Each row is followed by its class.
[342 296 -138 -221 -153 382 -132 197 147 377 -181 -75 -268 -154 116 102 -194 95 -283 -325 -194 7 -26 65 -41 -130 -168 -30 -73 -85 117 346] -> Y
[371 136 94 -256 -76 -619 129 256 -156 113 -710 -2 279 -210 602 -141 -152 292 -79 11 303 -111 54 -133 -266 -68 177 -163 222 251 -269 38] -> W
[80 -128 258 38 -200 355 -55 98 548 341 72 -64 19 -52 -30 168 113 148 -326 -127 68 166 -433 9 69 153 41 -484 25 -7 -89 -12] -> F
[358 104 -97 -285 -163 227 -140 -32 -151 221 -314 48 -344 -83 94 -38 -150 146 73 -408 5 -391 -73 137 11 156 -32 -53 16 22 -47 263] -> F
[337 -87 188 -33 -344 -140 -86 177 120 -107 229 73 271 -24 134 193 -117 62 -78 -57 220 -279 -27 2 -1 -99 -93 66 268 -33 112 376] -> X
[102 354 -46 -1 -52 218 -104 26 180 122 15 5 -284 -31 36 213 94 111 60 166 -79 -97 -128 108 177 177 -262 110 72 -193 -133 173] -> X
[146 269 -47 -170 -181 75 -44 257 45 197 -31 123 -155 -48 120 51 54 160 -73 -202 182 -146 -240 170 -52 155 134 -115 -93 3 -3 216] -> N
[44 102 139 93 167 -19 281 25 378 238 -7 -38 340 -61 176 198 234 302 -334 -201 74 534 -177 -63 211 -120 207 -227 -245 48 221 -220] -> N
[138 22 304 395 -289 -124 -35 269 789 410 81 -151 317 -199 222 199 -9 332 -178 65 80 325 -407 -158 44 148 279 -481 -107 112 -326 -199] -> E
[374 176 43 -183 -192 86 -248 185 196 70 178 22 -48 106 84 111 -108 -40 -252 44 -37 28 -57 61 -259 -295 -184 51 15 -140 295 431] -> X
[276 165 67 -98 -81 -7 -109 233 -5 245 -129 136 -246 -50 205 42 -55 129 117 -141 192 -112 -167 161 6 -37 123 -15 -13 -16 -47 169] -> F
[215 81 107 40 -23 71 -156 110 126 194 203 101 -79 9 49 21 -119 66 285 19 25 -79 -91 84 175 69 2 85 43 -65 -113 154] -> L
[350 184 120 -346 275 -391 137 46 -174 -226 -453 175 178 47 425 -170 -67 65 50 159 189 -213 101 -106 -278 1 245 -84 -61 66 -99 -172] -> E
[-75 17 172 22 -76 93 -137 -33 -51 81 142 -27 -58 -37 -65 353 103 98 -188 -137 58 404 54 142 428 123 34 -142 109 51 -62 325] -> T
[220 402 63 -290 350 -337 -129 231 297 290 -639 85 -197 -66 498 -171 -53 272 241 231 292 -529 -287 38 -218 101 241 -276 106 58 -244 -162] -> F
[237 380 -31 -315 137 -400 97 196 -107 204 -899 78 12 -139 403 -67 -77 186 -89 -67 279 -209 -51 -18 -210 146 -35 -233 139 208 -317 -147] -> X
[302 97 -191 -39 52 608 -141 33 285 694 -344 -8 -355 -142 82 140 17 132 159 -828 -224 -254 -196 227 285 116 -68 -110 62 -39 135 87] -> Y
[232 379 -143 -38 141 4 -212 124 474 179 62 52 -100 -23 149 174 77 177 166 -11 58 -541 -241 31 45 13 35 -8 77 -77 240 98] -> E
[183 286 -110 -118 -273 16 -14 49 39 -1 201 75 -98 -16 147 93 -116 138 192 -189 -46 -346 -99 211 -24 127 40 243 2 -68 49 298] -> T
[109 419 -85 -298 37 -381 212 222 -79 114 -603 98 -82 -134 452 -93 58 217 327 312 408 -765 -154 83 -109 335 70 -7 109 70 -417 -190] -> W
[-171 -231 198 124 10 98 116 181 412 269 74 -57 98 -70 43 25 124 133 -192 -48 118 574 -267 -16 117 24 241 -533 -43 121 7 -61] -> C
[456 291 -14 -400 -91 -158 219 335 -50 154 -482 248 -62 -138 451 -392 -179 197 227 -123 248 -820 -214 71 -437 37 203 13 -147 16 -93 -55] -> L
[281 172 104 -311 -59 -260 215 252 240 50 -354 -7 78 -61 490 -292 -121 162 210 523 281 -651 -18 16 -232 24 293 -162 -94 -30 -267 -62] -> F
[-31 219 42 -28 -221 178 94 -148 240 15 17 58 -130 -123 25 332 70 192 128 -340 37 -212 -49 258 445 407 -28 112 161 -1 -12 248] -> E
[242 280 -10 -104 31 -367 138 190 -111 -83 -304 229 184 -140 539 -140 5 200 411 198 262 -763 -59 -72 -115 275 224 89 97 97 -294 -233] -> W
[267 22 -100 -44 -164 283 -11 61 -209 -147 170 103 -199 35 -7 86 -72 -17 85 -255 -95 -205 -26 61 54 61 48 155 -19 -190 96 262] -> Y
[352 431 90 -56 -73 -230 139 388 132 268 -416 35 -149 -278 435 46 31 333 -226 309 155 -79 -151 21 -146 123 4 -257 -188 -68 -536 -194] -> L
[-135 18 150 71 -92 4 -116 -2 198 -20 427 54 116 22 47 129 139 170 114 -61 80 55 7 156 297 180 56 82 117 56 145 173] -> C
[262 25 30 -37 -86 159 -150 148 182 94 237 79 -73 67 -5 137 23 30 8 -223 28 -323 -262 118 -77 -32 -81 56 107 -190 145 225] -> X
[120 -69 259 -137 99 34 -27 -11 509 191 -95 -123 158 -8 -68 -36 19 99 -425 326 122 265 -62 -164 -99 -258 -72 -466 -140 71 181 -5] -> E
[253 261 -123 -168 2 -643 303 202 -288 -20 -591 -65 276 -130 462 -120 18 291 -127 339 227 228 186 -165 -188 -42 10 -47 -24 210 -409 -271] -> K
[348 415 -102 -408 158 -317 167 46 59 79 -852 58 -146 -96 360 -127 -83 226 117 -108 339 -729 -86 92 -221 283 16 -127 137 44 -181 -74] -> B
[82 321 -120 7 59 132 -274 116 192 152 52 22 -70 -57 133 99 21 143 81 -222 -6 -187 -141 -26 148 161 49 2 195 -2 61 166] -> F
[-64 199 80 291 170 149 185 165 600 259 97 35 62 -166 154 77 152 300 112 164 118 -1 -440 -194 309 111 327 -348 -249 -13 61 -268] -> L
[-41 -228 307 -167 -241 363 -51 -76 501 220 -97 -92 248 -78 -5 320 -153 -70 -424 -157 -16 166 -225 -79 216 -74 -75 -281 208 138 123 128] -> J
[211 47 -166 -266 -329 370 -30 -5 28 191 -159 -1 -259 -17 -72 202 -314 -129 -62 -499 -52 -132 41 223 114 56 -178 -23 104 31 205 444] -> Y
[52 21 -111 -234 -450 158 129 -10 -26 74 -67 69 -114 -76 24 34 80 54 -152 -484 6 -368 4 378 -126 32 -170 174 12 1 234 244] -> N
[-4 88 20 -123 155 225 15 57 248 412 -161 -139 49 -157 108 -44 -186 160 -310 -11 -120 606 -147 -229 48 -121 178 -544 -285 209 23 65] -> T
[454 345 -96 -30 -202 190 -12 285 539 307 -72 66 -282 -257 429 260 -42 358 36 -320 32 -538 -445 135 -8 52 115 -85 31 -138 73 315] -> D
[-85 261 80 -52 141 -317 -109 162 24 -39 -280 124 184 175 358 -389 273 49 390 244 239 -265 46 59 -232 335 297 -2 93 153 -229 -217] -> D
[189 408 -79 -240 -42 -413 144 312 -143 -91 -433 36 -4 -166 366 -190 -46 225 -67 678 284 -197 -26 -217 -285 -71 30 -14 -106 80 -322 -116] -> K
[149 372 -84 -111 120 -431 271 133 -10 -28 -432 179 307 -35 392 -256 128 160 116 144 166 -241 56 -65 -251 -11 -12 117 -4 146 15 -401] -> L
[349 163 47 -252 28 -259 55 320 21 267 -666 17 -66 -116 444 -311 -127 167 120 -19 221 -228 -74 50 -337 153 237 -266 71 66 -433 16] -> B
[194 278 -58 -153 240 -232 102 195 -259 151 -652 107 -60 -202 235 -46 212 245 -87 -93 279 -323 -8 -17 -14 92 -25 -55 123 82 -240 -178] -> B
[-416 -234 303 277 -270 153 3 236 547 218 485 -179 397 15 -96 91 219 71 -126 -142 118 384 -206 40 332 133 397 -214 120 85 82 127] -> C
[50 170 -43 3 -70 230 -310 255 389 443 18 -39 -246 -141 110 197 -8 46 -287 -261 -58 121 -190 155 -90 -59 -59 -247 8 28 128 254] -> B
[153 314 42 -297 103 -523 71 74 -111 -176 -387 178 152 -54 263 -103 47 217 23 137 326 -606 74 95 -195 225 -76 77 234 70 -260 -138] -> N
[-194 236 242 170 -9 238 109 68 489 150 339 139 7 -49 51 256 211 181 68 145 186 -126 -347 91 355 433 321 -235 -271 3 -61 -170] -> W
[-55 139 173 20 163 160 -59 104 344 362 -229 -45 -15 -111 -197 136 -39 137 -275 -403 101 105 -390 -36 146 227 -8 -253 118 -7 -302 -183] -> J
[-19 117 65 7 214 80 127 121 436 446 -134 -62 144 -185 59 124 -53 237 -304 -227 24 552 -236 -131 156 -27 150 -474 -172 207 2 -106] -> E
[218 275 69 -460 -50 -302 156 311 -122 256 -561 54 -303 -109 282 -109 -230 212 -95 111 308 -182 -255 181 -320 -20 72 -127 -48 42 -408 57] -> F
[41 -73 47 139 69 72 157 61 276 224 96 19 311 -59 84 123 249 193 -291 -239 105 265 -246 -135 77 -103 36 -324 -202 118 340 -290] -> L
[168 -109 81 1 -209 149 -222 68 106 100 339 112 -21 96 -21 122 48 -84 -63 -467 -9 -316 -86 314 -202 -34 -125 190 24 -64 187 121] -> D
[206 254 -70 -94 72 -261 179 449 20 337 -425 117 -127 -149 521 -166 26 189 223 129 170 -206 -155 132 -172 112 311 -267 -141 51 -401 -192] -> L
[237 132 -115 -44 145 -324 -95 240 -131 139 -285 98 257 26 524 -218 171 148 357 -168 166 -432 -109 -67 -246 224 332 -87 138 140 -131 -232] -> W
[54 355 26 -36 67 -146 93 259 -21 3 -134 162 338 53 461 -280 326 99 263 -76 98 -499 78 94 -250 201 152 336 -85 -34 -38 -466] -> Y
[-166 61 208 43 -100 -192 136 63 138 -30 168 50 211 -63 72 268 185 253 -358 -53 293 165 -306 -25 49 6 58 -92 -186 140 225 -231] -> C
[248 453 -132 -227 247 -640 163 301 -143 16 -645 -33 186 -14 664 -216 -36 273 176 169 292 -191 70 -107 -165 156 555 -222 -46 144 -325 -175] -> F
[146 205 5 -228 -5 -324 187 249 -22 22 -280 186 -43 -90 365 -154 122 213 96 13 276 -486 -155 172 -356 68 155 -48 -129 46 -94 -175] -> E
[-232 -79 311 65 -104 495 128 -36 352 256 -17 180 123 -122 -152 81 34 50 97 -303 180 -5 -204 25 549 382 153 -273 43 209 2 58] -> X
[231 215 33 -279 -148 -572 51 352 61 131 -646 -119 63 -146 522 -206 -6 357 3 278 464 -445 -65 -12 -247 96 240 -323 190 130 -350 80] -> F
[-251 -131 355 133 -372 133 82 -35 443 106 4 -94 295 -16 140 224 175 103 -281 -120 185 451 -176 -16 281 90 352 -353 -67 224 241 29] -> F
[-174 -56 275 285 78 163 -34 184 609 392 120 -89 107 -113 -18 216 103 153 -236 -178 97 437 -395 -49 255 223 247 -525 -50 67 -158 -238] -> C
[7 479 31 -105 42 -515 -52 284 47 44 -358 154 289 -69 396 -71 199 210 206 100 343 -556 -194 23 -216 307 -34 157 397 135 -345 -299] -> T
[-125 -232 263 266 -3 160 -35 167 368 381 133 -71 291 -87 39 -46 315 190 -194 -453 93 328 -149 41 99 20 173 -258 4 113 37 -91] -> D
[-116 43 209 -8 -72 236 -25 184 266 263 69 59 13 -52 23 -37 93 106 -28 -24 151 6 -326 5 90 241 203 -243 -147 84 -92 -129] -> C
[-136 92 19 19 -53 152 -192 -133 204 3 140 60 175 83 -4 -10 -30 29 354 -517 -7 -274 74 130 357 349 235 149 218 107 180 207] -> J
[-157 -201 182 206 -473 393 -29 64 68 396 187 -227 195 -108 -247 246 135 38 -257 -373 -24 207 -176 0 388 209 31 -10 82 56 -203 121] -> W
[22 167 150 58 -213 -33 -171 253 209 140 368 181 -3 -22 56 154 18 144 147 -2 189 -52 -249 186 102 139 109 -4 111 51 -65 259] -> T
[380 436 -34 -326 98 -264 65 51 63 31 -882 84 -98 -114 553 -116 -49 209 98 104 187 -606 32 -22 -166 145 188 -145 45 125 -156 -38] -> D
[163 243 40 -200 1 -243 0 122 -209 -44 -339 120 261 85 214 -301 69 36 7 -19 164 -61 0 -110 -347 11 133 27 -6 147 3 -128] -> T
[68 -45 136 48 -117 148 62 188 437 422 -62 -190 181 -127 204 143 152 189 -225 65 159 180 -228 -117 171 -33 188 -435 -81 64 44 42] -> W
[207 316 -192 -372 74 -390 316 321 -293 146 -290 77 -25 -89 266 -133 -90 253 -91 -39 197 -333 -109 144 -325 144 87 -50 -247 82 -364 -262] -> C
[172 346 100 -198 22 -356 -64 196 477 181 -622 57 -130 -34 411 -154 79 188 239 560 362 -509 -146 101 -217 68 45 -195 227 69 -114 12] -> B
[-103 -203 302 269 -397 -9 -32 384 492 323 114 -111 293 -130 169 91 165 117 -115 84 296 115 -213 16 110 88 250 -358 109 147 -227 76] -> D
[194 36 214 -152 -107 -398 -28 319 -138 99 -408 90 -1 -74 382 -238 62 183 59 -41 265 -106 -8 174 -314 71 210 -18 120 72 -421 -51] -> K
